Each row comes from the steps of one walk. Every step used is in the known rows, and no mark comes twice. Write the walk behind each row, first mark first.
Known rows:
F/U/C/E/L/G/Y: [ -52 -224 -336  143  141  -46  161 -244  -21   35  -93  414   50  212
  149  444   39 -117 -140 -179  116  -76  127  102  -91  -90 -216   51
   78  376  202 -169  188  440  435  359  201  -44 -353 -101  -29 -329
  138 -216  239  145 -156 -220 -289  199]
L/N/G/Y/H/F/U/Q: [  51  -45 -180 -169  -19  276  -30  -54   -1  -35   24 -249   32  201
 -190 -221 -109  144  148 -286 -133   15 -198 -241  143 -236   63 -100
 -164 -190  327  221  -62 -305 -127  -27   70  212   19  -19   91  -71
  288  473 -194 -166  -71 -229 -242 -210]
Q/G/Y/L/F: [-285 -278  230  228  144  266  369 -134  -28 -101 -213  187 -202  -71
 -199 -223  113   -7   66 -235  -24 -330   67  172  162  241    8 -187
   60  324  -94   17 -463  345  140    2   60 -305 -210  393  151 -274
   23   30   57  348    6  -62  109  -25]
H/F/U/N/L/Q/E: [  59  559  239   34   87 -166 -111  120   39  123 -134 -143  -61  -28
  363   85  -20 -160 -153  382 -294   41  -97  -59 -327   28  -55  -27
  -80  -99 -195 -204  -79  164 -196  -25  -14   67  112 -255  181  257
 -164 -359 -275 -259 -291   26 -167  407]
C/R/U/Q/L/Y/H/N/F: [ 146   40  -91  -20   78  -53 -434  135   56  -48   37 -240  344   61
  -74  146 -328  338  316  245  268  -93  108  277  -92   76 -241 -254
   99  -35  -23  141   41 -404 -115  413 -144   58  -86   19 -432   82
  169  -14 -112 -153    9  230  -69 -260]
R/U/Q/L: [ 145   78   19   32  143   35 -182 -150  -96 -273  172  209 -463 -390
  168  212  230  278  140  332  -18   -3  -47   83   58  362    9  404
  392  142  -22 -396 -177 -176 -257  328  -21   35   58 -178  -76  257
  117 -257 -129  141   89  123 -121  268]
F/U/N/G/Y/L: [ -66 -236   46   87 -110  273  191 -179   62   86  -34  228 -328  251
    8   59   87  134  248 -159 -214   20  257 -100 -119   82   88  266
 -201  227  425  -98  157  -49  216  161 -175  217 -268 -189  391 -154
 -222  274  141  180  162  173 -120  310]
Q/E/N/F/U: [-230  151  481  -91  254 -211  -14  248  224  -62  305   61  -99  -53
  196   79   23 -208 -280  259 -224  138  -29   32   19  115   42   60
  185 -220 -134 -348  334   80 -213 -173   79  253  247   84  141  476
 -115 -326  134 -431 -307   98   14   45]
S/H/L/Q/E/N: [ -40  200  -93  -86   77  -90 -183  241  -26   51  174 -216 -140 -277
  152  221   74 -118 -277  242  137  117 -147  464   86  221 -290  -70
  295 -291 -409   43   20 -193 -255  128  107 -395  245 -101    1   72
 -396 -535   26   25  107  -60  143  273]
E/N/L/Q/G/Y/H/F/U/R: [ 109  190 -233 -336   -1   91   49  -47  138  219  -96 -184  106  185
  -25 -194 -193   63   99  218 -170 -204 -331    8   55  -77 -330 -102
  -17  163  187  185  -80  166  -61 -148 -267 -141 -234   77  -83  153
  185  106  172 -175   48 -134  -52    3]
Y/H/N/L: [ 142  -65  151    1  -55  -14  -85  141  175   14  333   34   90   84
  -39   72  137  -59  169  120    5   72 -130  256 -179  284  -52  -52
    3 -156 -263  108  -39   71 -188  300   -9  -27  -54  -17  210  321
 -497  278  108  -98  504  262   92  181]
N/L/F/U: [   2   11  431   43   93 -144   98  -81 -142 -200  182  109 -449 -213
  116   92   -2 -130 -120  265 -341 -160 -182 -283 -150  237  116  127
  -81   35  -57 -299 -305  381   56 -105   89 -121   87  -91  266  330
 -152   -4  -85   79  190  -40 -149  217]
S/H/F/N/L/Q/G/Y: [ 133  231 -117 -222  -11   -8  158 -158 -314  211  -59  -84   23  222
   72 -327 -203   20   29  -27    0  -30 -162 -128  241   -2 -186   49
 -140  -73    7  157  -93  -44 -180  -86   72 -157  238  106  163 -312
 -236 -160  251  182  104 -228  140   32]
H/F/U/N/G/L/Y: [ -53 -197  143  220 -224  109   81  -52  -44  184  -63   37  -50  192
  -80  193  -61 -209  132   33 -227  301  229 -384 -249 -107  162  257
 -302 -184  320   46  -12 -150   28 -186  -78   -6 -198  -92  198    1
   72  130  -16   68 -218  134 -136  215]
H/L/F/U/R/E: [ 203   80  246  204 -185 -251 -181  253  160 -356   60 -113   27 -332
  111  235  129  223 -219  172 -148   87 -113  -50 -454  -63  207 -154
  203  -21 -285 -351 -320  107  -24   51 -128 -276  -56   72  -96  400
   90 -195 -409  163 -186  155 -139  206]
L/Y/H/F/N: [  18 -316  324   17   64   14  136 -198  -23  -17  237 -216  179   35
 -399 -123 -166  -45   51  -60  246   88 -188    7   76 -322  379 -124
   -9 -165  -66  326   84 -184  -21 -258  112 -130  -37  264  166  -96
 -312   97 -142 -168 -154  480  194 -172]
C/R/U/Q/G/Y/H/N/F: [ 104    0 -264 -137   86  162 -308  230  138  -71  -29 -172  730  219
  -96 -223  -38  519  506 -143  194   17  202  331   43  -36 -236 -126
  148    2  -51 -216  137 -302 -343  413 -149  275 -135  285 -455   -8
  401  239  173 -197   18  -39 -203 -453]
L/F/U/H/N/S: [ 328 -130  167   24 -253 -161 -318   83   42 -132  -41 -419   -3  -80
 -161   48  218   23   23   67 -228  330 -252  -71 -244   76  438  -73
 -319 -250 -145 -198  162  370 -161 -303  130   23   79 -124   91  281
 -205   71 -304 -104  288  153   42 -137]
R/Q/G/Y/L/F/U/C/E/N: [-193  180 -422  142  208  -94  249 -419   71   39  -60   65  132  198
  103 -122   14 -206   -8 -157  -55 -364  185  -49  -16 -194   50  130
  -98  606 -187 -145  -74  443  483   62  201 -162 -211  -14 -240 -319
  128 -227   46  -21 -103 -289 -114  -87]
N/G/Y/H/F: [-271 -463   40   32 -124  244  194  193   85    6  119  -37  184   25
 -180 -178   15   85  184 -338  152  128   -3 -121   70   72  -44  -83
  -66 -353  -51  108 -127 -215 -143 -186   -3   96 -117  189  146  -41
   77  540  -12  -67   67   37 -153 -133]
E/L/F/N/S: [ 117  -83   98  226  160 -553   58  -49  116  -47 -115  261 -350 -253
   94  104  139  -75 -139  337 -360  130   76  222   25  200  275  219
 -197 -145 -163   80   89  117  218 -281  362   19  285 -169 -110   76
 -158 -138   53  216  -38  258  492  -25]
Q/L/G/Y/H: [ -29 -362  123 -163  121  279  189 -187   36  -20    5  191 -199   45
 -163  184  -45   12   74 -265  383 -135 -169  121  339  292 -410 -255
  122  269  320  265 -120   96   22  199 -149 -522 -288  179   61 -211
 -140   10  106  247  265  -55   84  126]
L/N/S/H/F: [ 234 -312  -95   82 -116 -367 -142  208  144    1  -40 -227  -34 -134
 -161   86  138 -111   32  157 -256  300 -273  285   57  355  128 -137
 -234 -704 -191  -63  118  -84 -250 -188  268   33  386  187  166  122
 -314  -24  -29   20  155  349  107 -224]
N/G/L/Y/H/F/U/Q/E: [-105   28 -104  -46 -191  304   93  139 -201  141  -58 -165  327  -71
   18  -88 -266 -113 -182 -157  174   -5   86 -321  -68 -171 -206 -229
   81  -14  102  291 -265 -159 -107  -29 -221  219   34    8  -42  -67
  317  195 -135 -150 -258 -362 -326  181]
C/R/E/N/F/U/Y/H/L: [-107   49   13  -67 -124 -123 -275  594  198 -134  313  -49  326   23
  253  301 -204   28   55  165  316  -94  112  140 -390 -224 -102 -224
  320 -231  -53  -81  425 -370  137  285 -326  237 -194  218 -228  309
   22   -5   91 -310   -4  456 -131 -205]
E/L/G/Y/H/F/N/S: [ 118 -275 -163   -6  107 -262   99  -17  211  208 -218  213  263  128
  -26  116 -109  -33   72 -134   17   61  -21  184  134  -25   90  -68
 -157  -64  270  468  297  -26  219 -137   92  -70  -27  136  -91 -227
    0   61  330  154  -13  195  329 -116]
R/E/L/Y/H/F/N: [  82   84   52  140  227 -205  118  -63   68  -77  298   81  338  -72
 -111    7 -343  -31  -75 -108  196  -46  -16  244  -85 -545  398  -30
   28 -201 -160  514  192 -127  285  -19   56  -44   76  224   35 -119
 -138 -171  -52  -21 -228  243  228 -108]
C/F/U/Q: [   6 -106  129  -25  143   26 -222  -37  -56 -146  -39  -15 -259 -294
   34   15  442  102  -21  404  -54  -64   15 -214  -54   50  239  306
  120   41 -302 -478  -19  -49 -152  -44  175   73   31 -177 -112  188
  -12  221 -191  106 -109    9 -264  -30]
H/F/N/G/L: [ -76 -274  270  178 -285 -150  233  -27   83  101   16  200  -49   22
   40  -77  224 -118  -11   16 -162  436  346 -303  -28  177  140  529
 -152 -353  -48    6 -155 -408 -118 -254  203   71  133  -43   25  252
  -32  203  186  132 -157  200  267  412]
N/F/U/Y/L/Q/E: [-346  187  364   93  308  199   86  244 -166   83 -147 -128 -248 -308
  262   35 -258  -37 -252  115  116 -593  107   70 -140   36 -122 -378
  243  252  -47 -182  -30  137  -59  238 -181  376   -5    4  162  -42
 -195 -198 -181 -189 -172  -28 -152  175]
C/Y/H/F/U: [ -74 -483  232  -17  -59  177 -105   24  -59 -107  194   53   22    9
 -107 -161   64   76 -122  -61  167  -28 -159 -237   47 -107  435  -21
  118 -133  -37 -258  182    1   34 -175 -196   44  -28  278  253  -28
 -116  259  120 -138   94  333 -185 -147]
E/N/F/U/C/R/Q/G/Y: [-180    2 -262 -343  205 -143   61   79  175   55   59   65  199  221
  -39   25  139   49  182  113   14 -121  268  -67   47   10 -307  363
  -83  108   22 -556  368  -49  -22   60  -36  246 -179   -9 -331 -105
  316  -94  348 -328 -168  -40  -93 -345]
C/E/L/Q: [-103  -77 -204  266  439 -225   37  -95   37  132  -18  147 -233 -395
  362  154  209 -106 -302  361   30 -205  155  487   61  168  -34  103
  177  -33 -486  -34  -30   76   32  191  466 -211  143 -272 -123  -20
 -150 -276  -14  258  -13 -121  -42  290]
Y/H/L/F/N: [   9  -74  443  124 -166 -153  -17  -70   20 -205  215  -55 -107 -149
 -142  -34   97   30 -216  -57  162  152 -136  -49  -18  -10  257 -129
   77  -51 -258  188 -259 -105  113 -112   91 -438  -25   35  -91  224
 -336  141 -139  108  171  284  422   22]
Q/G/Y/L: [-197 -394  108   92   98  348  383  -91   10   36  -59  359 -190   29
  -89 -114  286    5   93 -136   80 -239   82  299  169  356  -39  -44
  242  323   41 -136 -159  173    7  236  -75  -83 -234  347  326 -300
 -117    0  339  320  142  140   41  195]
U/Q/G/Y/L/F/N/S/H: [ 224  -13 -386  -38 -156  -13  118 -162 -217   49 -410  -81  -33   15
  -62 -367  -76  251  127 -139  -57 -142   44   41  280  101  -49 -126
 -143  296   37  369 -122   38   39    2   35   97  238  119 -132 -461
 -185  119   85  413  141 -119  313 -295]
F/U/Q/G/Y/L/N: [ 133   35 -113 -116  203  390  156 -343  -82    3 -157  136 -335  204
  -97 -161  164   64   44  -89 -204 -353 -119  182  249   42   62  -57
  146  495  421  -24 -100   79   32  415   11   30  -94  140  271 -326
   94  -74  161  227    3 -117  -55  112]
Q/L/F/N/S/H: [ 319  -70  100  -23 -275 -490  -12 -121  -97  -80  -86   25 -438 -135
   14    9   -9   34 -192  223 -102  282 -169  -72  228  403  -38   -2
 -269 -212  -90   87   -2   33   88 -341  102 -205  450 -103  -52   29
 -471 -195  -13  266  286  169  516  -41]
U/Y/L/Q/G: [-257  -67   78  116  266  425  283  -93 -198   92 -214   12 -300 -252
  -70  -69  155 -114  129   18  244 -547   80  420  172  164 -104 -106
  339  393  -21  -62 -241   28 -138  369  -21    7 -192   75  180 -290
  -39  -86  -99  176  180   41   30  144]
S/H/N/G: [  88 -202   27   -7 -221   13 -100  134    9    7  262 -115  124  109
 -237  -24  235   46  185 -178   10  417   86  157  112  196    5  221
 -129 -490 -179 -128  122 -290 -383   97  195   70  292 -118  263  145
 -280  198   60   36  453  -41   50   22]
E/L/F/U/Q/G/Y/H: [ -40  170 -136 -143  170  307   23 -142 -221 -153  -91  241 -167 -134
 -171 -250   26  261 -170 -200   35 -383 -120  -40  295 -232  -34  -83
  133  418  133  143 -218  375  189   27 -147 -140 -138   53 -167 -166
  425  203  110  187   95 -600   33 -355]
F/U/Q/G: [  96   71  138 -242   83  227   45 -108 -162 -108   89  126 -179 -144
  -10 -122  486   57 -107  142  -31  -30 -145  -81  265   79  164  251
  394  236   57 -501  -46    8 -430  166   20  147  123  -59  165  137
  262  -81   15   20   72 -170 -167   71]

Write each row's walk:
[   5  162  210  128 -487  -99 -239   59 -158 -125  102  -88 -198   32
  -47  135   86   23 -132 -145 -132  375   37 -351 -140   25  103  107
 -205 -239   58 -183 -103 -105   63  -86  -53 -217   98 -322  109  270
 -104  142 -158  208  336 -143    9  -23]  S/H/L/F/U/N/G
[-160  534 -125   48  208  -92 -115  -18   77  218   85  -17  371   63
  -10  -21 -231 -217 -114 -154   72  -73  251  -17 -136 -454  137  -16
 -154   23   32  114  246  -36  189  -86 -127  180  109 -302  -26  -95
  233 -151 -149 -281 -212 -221 -114 -149]  R/Q/E/L/Y/H/F/U/N/G
[  59 -168  283 -128  -50   31  153 -269   92   34  -79  113   37  294
 -187  -28 -111    8   15 -280  303   77 -159 -141  285  -19  -57 -147
  -21  117  296  418  -48 -123   97 -126  -18 -469 -155  244    7 -150
  -97  -58  105  108  -96  181  355   70]  Q/L/G/Y/H/F/N
[-175  368 -122   62   56  -16   39   16  -42  133  -49  -24  370   77
  -38 -204 -290 -132 -155 -139  219   40  213  114   85 -383  -41 -165
  112  -65  -67  652  -14 -354   55  -25  196  398  249 -131 -140 -133
  302   10 -167 -212 -524 -125  175 -137]  U/Q/E/L/Y/H/F/N/G
[  44  -41  187  -40 -111   41   14 -214  -35   50  -58 -140  134  298
  -79  -20 -162 -140  267 -241  132  118  -10 -257 -162  -85   12   84
 -144   71  196  350    5  119  -90  -62  221  -69 -183  140  146   35
 -200   32  -13   90 -198  214   72   63]  U/H/F/N/L/G/Y
[ 180  -72 -580   83 -479 -394  126  -92  -62   91 -167   70  164   86
  175  117   49 -333 -239   49 -186  360    7  -78   20  208 -343   65
 -258  -37 -138 -140   74  478  316 -173   60  -44  104  -23 -370   45
  -19  -98  312   36  270 -353   23  -44]  Q/G/L/F/U/C/E/N/S/H
[ 268   32 -214 -252 -333 -108 -168  238 -200   53 -136  -83  174 -174
   57 -160  349   91 -153  183  -90  168 -281 -208  184  193  187   49
  148 -232  -50 -414   88  -38 -471 -122  -85  323  422   38   81  126
  248   -6  106   14  240 -128 -165 -221]  N/S/H/F/U/Q/G
[-197  179 -418  -19   83  108 -174  226   14   -4   46 -285  336  -81
  230  238 -292  -47  360   30  360   11  240  624 -118  -25 -574 -111
  333  -91   50 -139  158 -626   63  351 -106  178  -76 -166 -364  -46
  371 -274 -100 -344   60   91 -301  180]  C/R/U/Y/H/L/Q/E/N/G
[ 133  179 -390  -61  139 -182  -63  161  183  206 -439   64  501   88
  161   -5 -151   18  -24 -123  108   24   66  268   89 -149 -167 -305
   81   98   78  599  178  -85   -2   41  107  226  132   72 -333 -291
  210 -119   74  -28 -468  -38  217 -133]  U/Q/E/L/G/Y/H/F/N/S
[-180 -365  -58 -104 -393  248  236   93  -44  -78  142    3  165  149
 -250  -10  -17  152   57 -426  141  183 -128 -438  -98  -85 -103   24
 -176 -194  177 -162  -37    7  118 -102 -217  344 -325  -29  160  -66
  185  610  -18 -310  147  -94 -277  -61]  N/G/Y/H/F/U/C
[ -50   86  208   86 -172   79   54 -190  -38  -83 -151  178 -545  294
   28   66  -49   46   82  -90 -275  215   52 -397   42   87 -105   71
 -369   87  381  -34 -118   93  221 -239  -67 -185 -129 -256  108  -97
   83   28 -185  159  -89 -144   52   48]  Q/L/F/U/N/G/Y
[ -47  669   36   52   81 -171 -334   -6   24  -38   65 -185  182  -82
  -14 -149  105 -123 -229 -258  -75   53  293  -29 -184 -235  221  197
 -249   -7 -288 -176   38  273   23 -126  229   83  317 -465 -125  238
  244 -233 -260 -153   16 -584   52  -26]  R/Q/E/L/F/U/H/N/G
[  62  365    8  -95   71  124   51  -68  -95  221 -204   11  -98  305
  227  -70   -7  -67  116  178 -302  -62 -159 -212  -73  -19  -41   45
 -161  115  200 -141  -61  183 -141  -18 -105  -98 -147  -69  230 -139
   77 -152   42   18  -93 -140 -170  150]  H/F/U/N/L/Q/G/Y
[ -23  191  166 -103  155  118 -123 -175 -219 -214  151  -52 -440 -309
 -124  -18  -81   76  -49   11  287 -499 -143 -295   63 -141   84  -88
   42  391   16 -160 -172  228  135  -94 -267 -257  -90 -105 -121  -22
  -74  -13 -340  -41  285  -95   18 -234]  R/Q/L/F/U/Y/H
[-234 -137   76  145  -43  171  129  -47 -120  -78   26   88 -446  -27
  -63  141 -108 -251  233   13 -265   25  238 -265  -52  -96  -48  399
 -162   -9  284   37  -72  -12  160 -260   62   24 -150  -73  -26  140
  172  150   -5    8  -65 -104    7   49]  E/N/G/L/F/U/Y
[-193   25 -310  -49 -197  225 -137  182   29  136  -53   48  236  181
  240 -214 -123 -140  -86  -81   16  146  288 -276   47 -130 -138  160
  107  -81   39  274   85 -332   -9  -93 -170  355  126    9 -193   44
  296  233  197 -251 -318 -177 -140   69]  C/Y/H/F/U/Q/E/N/G/L
[ -15  472  -45   42  333 -103 -239  -34   97  118   97   -7  268  -76
  -99   57 -143  -82 -169   36  121 -205   80  141 -202 -510  274  -93
  -28  128 -139   64  269  207  194  -62 -183  -39  -27 -101  -48 -105
  -31 -332 -124 -266 -296   32  -26 -197]  R/Q/E/L/Y/H/F/U/N
[ 343  -74 -408  -12 -204 -281 -189  371  366 -136   11 -227  236  -54
  185  269 -246  236   92  145 -224  144 -293  120 -381 -122  -28 -401
  -55  -72   10  208  134   99  221 -119 -342 -171 -173  164 -294   91
  -19   32 -133   10   13  226  -63 -122]  G/Y/H/L/F/U/R/E/N/S
